Below are the code and all the weights of a small trained network. Each question names an input and a target symbol and asks about switching units off, where a switched-off unit gives its printed mean instead of its output.

import numpy as np


def w(rows, s, z=0):
    codes = np.array(rows[::2]) - 128.0
    scale = np.full(codes.shape[1], s)
    scale[-1] = z or s
    return codes * scale


def softmax(a):
    e = np.exp(a - a.max(-1, keepdims=True))
    return e / e.sum(-1, keepdims=True)


def log_softmax(a):
    a = a - a.max(-1, keepdims=True)
    return a - np.log(np.exp(a).sum(-1, keepdims=True))


def net(x, mask):
    ids = ['γδεζηλμξφψω'.index(c) for c in x.split()]
    T = len(ids)
    res = E[ids] + P[:T]
    u = 0
    for l in range(2):
        r = res
        for j in range(3):
            rows = slice(2 * j, 2 * j + 2)
            q, k, v = (r @ M[l][rows].T for M in (Q, K, V))
            z = softmax(np.where(np.tri(T) > 0, q @ k.T / 2**0.5, -1e9)) @ v
            o = O[l][rows]
            res = res + np.where(mask[u + j], z, o[:, -1]) @ o[:, :-1]
        u += 3
    return log_softmax(res[-1] @ U[:, :-1].T + U[:, -1])


Q, K, V, O = {}, {}, {}, {}
E = w([
[172,64,99,107],'γ',
[44,52,133,116],'δ',
[136,14,221,103],'ε',
[82,127,184,109],'ζ',
[110,159,54,211],'η',
[66,37,74,78],'λ',
[57,202,154,159],'μ',
[254,133,128,202],'ξ',
[202,94,83,202],'φ',
[128,205,69,164],'ψ',
[185,182,19,87],'ω',
],0.0095)
P = w([
[127,125,115,181],'0',
[159,73,143,246],'1',
[116,171,111,32],'2',
[128,142,122,137],'3',
[192,63,174,245],'4',
[77,171,109,64],'5',
[130,140,123,137],'6',
[197,54,195,255],'7',
[67,172,106,71],'8',
],0.005)
Q[0] = w([
[116,250,180,106],'L0H1',
[152,180,44,57],'L0H1',
[246,173,162,186],'L0H2',
[122,149,206,40],'L0H2',
[87,167,125,31],'L0H3',
[136,171,206,12],'L0H3',
],0.022)
K[0] = w([
[81,250,176,94],'L0H1',
[116,194,2,111],'L0H1',
[223,219,134,194],'L0H2',
[161,45,222,77],'L0H2',
[172,192,46,105],'L0H3',
[181,149,23,11],'L0H3',
],0.022)
V[0] = w([
[128,73,6,134],'L0H1',
[217,10,110,156],'L0H1',
[154,29,249,70],'L0H2',
[128,142,128,88],'L0H2',
[117,136,133,175],'L0H3',
[159,143,55,68],'L0H3',
],0.016)
O[0] = w([
[184,204,218,2,229],'L0H1',
[193,75,87,5,245],'L0H1',
[106,38,18,201,1],'L0H2',
[98,137,113,110,83],'L0H2',
[110,163,167,85,175],'L0H3',
[141,58,31,109,80],'L0H3',
],0.0087,0.0053)
Q[1] = w([
[233,137,148,142],'L1H1',
[50,178,97,94],'L1H1',
[181,55,171,170],'L1H2',
[88,4,225,130],'L1H2',
[249,72,181,163],'L1H3',
[112,48,196,131],'L1H3',
],0.014)
K[1] = w([
[218,165,170,179],'L1H1',
[54,100,147,99],'L1H1',
[72,107,131,114],'L1H2',
[73,22,195,119],'L1H2',
[161,13,180,126],'L1H3',
[142,3,137,58],'L1H3',
],0.02)
V[1] = w([
[118,56,185,121],'L1H1',
[45,96,84,90],'L1H1',
[137,200,104,149],'L1H2',
[253,132,112,187],'L1H2',
[77,141,120,74],'L1H3',
[117,37,167,107],'L1H3',
],0.014)
O[1] = w([
[176,147,68,114,125],'L1H1',
[119,146,166,48,9],'L1H1',
[179,171,65,110,138],'L1H2',
[240,254,133,195,131],'L1H2',
[69,125,151,106,161],'L1H3',
[179,98,204,178,136],'L1H3',
],0.0093,0.013)
U = w([
[121,92,177,26,69],'γ',
[49,71,114,162,254],'δ',
[168,125,165,207,101],'ε',
[58,120,92,230,226],'ζ',
[164,153,179,99,76],'η',
[100,43,156,95,136],'λ',
[41,191,211,138,76],'μ',
[196,53,2,154,140],'ξ',
[183,131,79,13,14],'φ',
[182,146,10,169,179],'ψ',
[124,181,125,94,148],'ω',
],0.0051,0.0032)

Each question gives the input, a string of symbols that net reads in full, and the target symbol t.
The units are the heads (2 rows each of Q, K, V and O). Each row of codes is followed by its name. A weight is (code - 128) times the scale printed after its matrix; where a second scale follows, it is the last column's (O and U).
mask holds one flag per head, layer by layer. A switched-off head (its flag False) gives its mean, the last column of its rows in O, instead of its output. The means were averaged over made-up inputs and are rounded, as every weight is.
A unit's drop is (log p(t) with every unit on - log p(t) with that unit switched off) / (log p(t) with every unit on - log p(t) with every unit switched off).
The circuit of an input: a set's keep is (log p(t) with only the set's units on - log p(t) with every unit switched off) / (log p(t) with every unit on - log p(t) with every unit switched off). Starting from all 6 units, units are removed one at a time, each time the one whose removal leaves the highest keep (on an exact tie, the one counted first), for as long as the keep stays at least 0.8.
units of the circuit, in order: the units of the circuit, biggest drop first
unit that matters most: the unit with the biggest drop
heads that matter: for each layer, one digit per head in row order, 1 if its drop is at least 0.15 and else 0, layers parted by /
input ψ η ζ, target δ: heads that matter -> 110 / 010
input ξ ω η η ζ δ φ ω ε, target λ: heads that matter -> 000 / 111
input ω ξ λ, target φ: unit that matters most -> L1H1
input ζ λ ε ψ ζ η ω ψ, target ε: units of the circuit, in order -> (L1H3; L0H2; L1H1)
input ξ ε δ λ, target γ: units of the circuit, in order -> (L1H1; L0H2; L0H1; L1H2)
input δ δ δ ε, target ξ: heads that matter -> 110 / 000
input μ η μ μ ψ δ γ μ, target μ: heads that matter -> 111 / 100
input ζ ζ ψ ε η ξ ξ γ, target ε: units of the circuit, in order -> (L0H2; L1H3; L1H1)
input ε ξ ξ ψ λ ζ φ δ, target ε: units of the circuit, in order -> (L1H3; L0H2; L1H2)
input ζ φ γ, target ξ: heads that matter -> 011 / 100
input ε δ ξ ξ φ, target ε: heads that matter -> 010 / 011
input ω μ ω η γ, target γ: units of the circuit, in order -> (L0H1; L0H2)
input δ λ η ω ξ φ λ μ ε, target λ: units of the circuit, in order -> (L1H2; L0H1)
input μ ε ε γ ξ μ ω δ, target ε: heads that matter -> 011 / 011
input η φ ζ η ξ μ δ, target λ: heads that matter -> 110 / 011
input μ λ ξ η λ λ δ, target λ: units of the circuit, in order -> (L1H2; L0H2; L0H1; L1H3)
input η γ γ ω ε η ξ ζ, target ε: units of the circuit, in order -> (L1H3; L1H2; L0H2)
input φ η δ η ψ ε ω λ φ, target η: heads that matter -> 110 / 001
input γ ω γ η μ, target μ: heads that matter -> 111 / 000
input ε ζ γ, target ξ: units of the circuit, in order -> (L0H2)
input ε ε λ δ λ η, target μ: unit that matters most -> L0H2
input ψ ψ γ λ ω γ ω ξ ω, target ψ: units of the circuit, in order -> (L0H3; L1H2)
input δ λ η ψ, target μ: units of the circuit, in order -> (L0H2; L0H1)
input ζ λ λ δ ζ η η ε, target ε: heads that matter -> 010 / 011
input δ λ δ λ ψ ξ ω γ, target γ: units of the circuit, in order -> (L0H1; L1H2)
